Below are the code and all the weights of a small trained network. Each question names an input and a class and asks about switching units off, where a switched-off unit gives its printed mean instead of its output.

import numpy as np


def w(rows, s, z=0):
    codes = np.array(rows[::2]) - 128.0
    scale = np.full(codes.shape[1], s)
    scale[-1] = z or s
    return codes * scale


def f(y):
    return y / 2 * (1 + np.tanh(0.7978845608 * (y + 0.044715 * y**3)))


def log_softmax(a):
    a = a - a.max(-1, keepdims=True)
    return a - np.log(np.exp(a).sum(-1, keepdims=True))


def net(x, mask):
    res = np.array(x, float).reshape(1, 3) / 4 @ E
    y = f(res @ A[0][:, :-1].T + A[0][:, -1])
    res = res + np.where(mask, y, B[0][:, -1]) @ B[0][:, :-1]
    return log_softmax(res[-1] @ U[:, :-1].T + U[:, -1])


A, B = {}, {}
E = w([
[51,52,150,184,75,40,213],'x0',
[115,197,250,108,216,101,195],'x1',
[255,170,105,194,120,79,156],'x2',
],0.0072)
A[0] = w([
[71,60,138,206,81,40,187,34],'N0',
[183,194,118,81,149,202,42,18],'N1',
[82,51,133,196,80,47,189,60],'N2',
[194,192,92,67,147,200,40,78],'N3',
[239,157,93,220,143,79,160,67],'N4',
[146,186,254,117,181,100,201,5],'N5',
[152,46,5,179,36,152,54,39],'N6',
[245,169,115,209,130,71,155,60],'N7',
[20,81,149,24,157,182,106,102],'N8',
],0.0062,0.0029)
B[0] = w([
[178,68,145,14,179,203,196,220],'N0',
[170,107,126,71,153,157,171,205],'N1',
[171,91,145,56,174,169,189,220],'N2',
[206,62,147,64,179,148,201,232],'N3',
[54,162,74,63,58,127,100,214],'N4',
[37,206,183,156,166,208,86,207],'N5',
[44,197,229,197,211,255,75,253],'N6',
[41,163,68,26,40,130,100,212],'N7',
[82,149,45,67,35,40,88,218],'N8',
],0.0082,0.0056)
U = w([
[210,56,131,76,172,146,208,95],'0',
[63,175,195,210,173,184,79,87],'1',
[82,140,30,75,9,78,96,94],'2',
[189,85,107,237,124,39,116,251],'3',
],0.011,0.013)

Each question gives the input, the list of numbers given to net, and the class t.
The units are the neurons (one row each of A and B). Each row of codes is followed by its name. A weight is (code - 128) times the scale printed after its matrix; where a second scale follows, it is the last column's (A, B and U).
mask holds one flag per neuron, in row order. A switched-off neuron (its flag False) gives its mean, the last column of its row in B, instead of its output. The means were averaged over made-up inputs and are rounded, as every weight is.
A unit's drop is (log p(t) with every unit on - log p(t) with that unit switched off) / (log p(t) with every unit on - log p(t) with every unit switched off).
The circuit of an input: a set's keep is (log p(t) with only the set's units on - log p(t) with every unit switched off) / (log p(t) with every unit on - log p(t) with every unit switched off). Starting from all 9 units, units are removed one at a time, each time the one whose removal leaves the highest keep (on an exact tie, the one counted first), for as long as the keep stays at least 0.8.
circuit, biggest first: the units of the circuit, biggest drop first
k most important neurons: the k neurons with the biggest drops, biggest first
drop when u is switched off: that unit's drop, to one decimal
input [-5,-2,-4], class 0: circuit, biggest first -> N3
input [-2,6,6], class 1: 2 most important neurons -> N5, N8
input [-3,-6,-6], class 1: 3 most important neurons -> N6, N7, N4
input [-5,-6,-2], class 1: 3 most important neurons -> N6, N0, N2
input [7,-4,6], class 0: 3 most important neurons -> N0, N2, N8
input [6,-6,1], class 0: 3 most important neurons -> N0, N2, N5
input [4,6,7], class 2: 2 most important neurons -> N7, N6
input [7,4,-7], class 0: 4 most important neurons -> N0, N2, N7, N4
input [2,-2,-2], class 3: 3 most important neurons -> N7, N4, N5
input [4,-3,6], class 2: 3 most important neurons -> N7, N4, N3
input [6,-6,-5], class 0: 3 most important neurons -> N0, N2, N5
input [2,2,-6], class 2: 2 most important neurons -> N8, N6
input [-7,-7,-7], class 0: 3 most important neurons -> N3, N1, N5
input [6,-5,5], class 0: circuit, biggest first -> N0
input [5,-2,-4], class 0: 4 most important neurons -> N0, N2, N7, N4
input [-1,-7,5], class 1: drop when N6 is switched off -> 1.4
input [3,7,2], class 1: drop when N5 is switched off -> 0.8
input [-4,1,6], class 2: drop when N4 is switched off -> 0.2
